Below are the code and all the weights of a small trained network. Each question names an input and a class and asks about switching units off, where a switched-off unit gives its printed mean instead of its output.

import numpy as np


def w(rows, s, z=0):
    codes = np.array(rows[::2]) - 128.0
    scale = np.full(codes.shape[1], s)
    scale[-1] = z or s
    return codes * scale


def norm(h):
    return h / np.sqrt((h * h).mean(-1, keepdims=True) + 1e-5)


def f(y):
    return y / 2 * (1 + np.tanh(0.7978845608 * (y + 0.044715 * y**3)))


def log_softmax(a):
    a = a - a.max(-1, keepdims=True)
    return a - np.log(np.exp(a).sum(-1, keepdims=True))


def net(x, mask):
    res = np.array(x, float).reshape(1, 2) / 4 @ E
    u = 0
    for l in range(3):
        y = f(norm(res) @ A[l][:, :-1].T + A[l][:, -1])
        res = res + np.where(mask[u : u + 4], y, B[l][:, -1]) @ B[l][:, :-1]
        u += 4
    return log_softmax(norm(res)[-1] @ U[:, :-1].T + U[:, -1])


A, B = {}, {}
E = w([
[119,191,149,243,196,165,118],'x0',
[110,146,93,218,29,108,2],'x1',
],0.0078)
A[0] = w([
[183,110,217,83,160,54,198,87],'L0N0',
[146,2,131,20,157,102,3,2],'L0N1',
[128,103,69,128,209,59,108,98],'L0N2',
[150,230,255,122,146,207,67,75],'L0N3',
],0.0062,0.0028)
B[0] = w([
[158,143,50,63,222,109,136,253],'L0N0',
[159,195,254,164,118,175,87,208],'L0N1',
[15,140,173,147,69,145,147,120],'L0N2',
[192,148,162,81,122,123,106,192],'L0N3',
],0.0089,0.0033)
A[1] = w([
[79,116,170,253,224,131,169,7],'L1N0',
[159,33,202,14,38,101,165,28],'L1N1',
[160,105,121,206,91,210,126,151],'L1N2',
[162,187,121,164,169,98,186,195],'L1N3',
],0.0076,0.0022)
B[1] = w([
[216,152,216,155,169,76,85,213],'L1N0',
[190,144,181,246,137,82,54,241],'L1N1',
[164,117,116,64,174,99,137,223],'L1N2',
[152,124,87,116,109,109,64,255],'L1N3',
],0.013,0.0034)
A[2] = w([
[122,2,76,73,139,99,98,96],'L2N0',
[129,90,53,217,35,134,29,239],'L2N1',
[70,182,16,65,146,54,85,5],'L2N2',
[192,208,207,84,134,195,34,97],'L2N3',
],0.0063,0.0019)
B[2] = w([
[99,197,98,247,65,176,42,156],'L2N0',
[172,139,110,75,252,133,186,248],'L2N1',
[68,55,166,134,71,120,200,172],'L2N2',
[23,97,134,154,11,164,164,254],'L2N3',
],0.011,0.0062)
U = w([
[235,130,237,167,116,111,48,70],'0',
[216,73,14,83,248,119,131,251],'1',
[60,32,84,134,38,170,166,4],'2',
],0.013,0.0022)

Each question gives the input, the list of numbers given to net, and the class t.
The units are the neurons (one row each of A and B). Each row of codes is followed by its name. A weight is (code - 128) times the scale printed after its matrix; where a second scale follows, it is the last column's (A, B and U).
mask holds one flag per neuron, layer by layer. A switched-off neuron (its flag False) gives its mean, the last column of its row in B, instead of its output. The means were averaged over made-up inputs and are rounded, as every weight is.
A unit's drop is (log p(t) with every unit on - log p(t) with that unit switched off) / (log p(t) with every unit on - log p(t) with every unit switched off).
The circuit of an input: a set's keep is (log p(t) with only the set's units on - log p(t) with every unit switched off) / (log p(t) with every unit on - log p(t) with every unit switched off). Starting from all 12 units, units are removed one at a time, each time the one whose removal leaves the highest keep (on an exact tie, the one counted first), for as long as the keep stays at least 0.8.
circuit, biggest first: the units of the circuit, biggest drop first
unit that matters most: the unit with the biggest drop
k most important neurons: the k neurons with the biggest drops, biggest first
drop when u is switched off: that unit's drop, to one decimal
input [3,8], class 1: circuit, biggest first -> (L2N1)
input [3,1], class 2: circuit, biggest first -> (L2N3, L1N1)
input [-8,-7], class 0: 2 most important neurons -> (L1N1, L2N1)
input [7,8], class 1: circuit, biggest first -> (L2N1, L0N1)
input [-4,-3], class 0: 3 most important neurons -> (L1N1, L2N1, L2N2)
input [-1,0], class 2: 2 most important neurons -> (L2N3, L0N1)
input [5,-4], class 0: 2 most important neurons -> (L1N0, L2N1)
input [2,2], class 2: 4 most important neurons -> (L1N1, L0N0, L1N2, L0N3)
input [1,0], class 2: 2 most important neurons -> (L2N3, L0N3)
input [-3,-1], class 2: 3 most important neurons -> (L2N3, L0N1, L0N0)
input [-5,-5], class 0: 3 most important neurons -> (L1N1, L2N1, L0N1)
input [8,-6], class 0: 2 most important neurons -> (L1N0, L2N1)
input [-5,7], class 1: 2 most important neurons -> (L2N1, L1N0)
input [4,-4], class 0: unit that matters most -> L1N0
input [0,-3], class 2: 2 most important neurons -> (L2N2, L2N1)
input [1,2], class 2: 4 most important neurons -> (L1N1, L1N2, L0N0, L2N2)
input [-7,-1], class 0: drop when L1N1 is switched off -> 1.5
input [1,-1], class 2: drop when L2N2 is switched off -> 0.1
input [-5,-1], class 0: drop when L1N1 is switched off -> 2.1
input [2,-1], class 2: unit that matters most -> L0N3
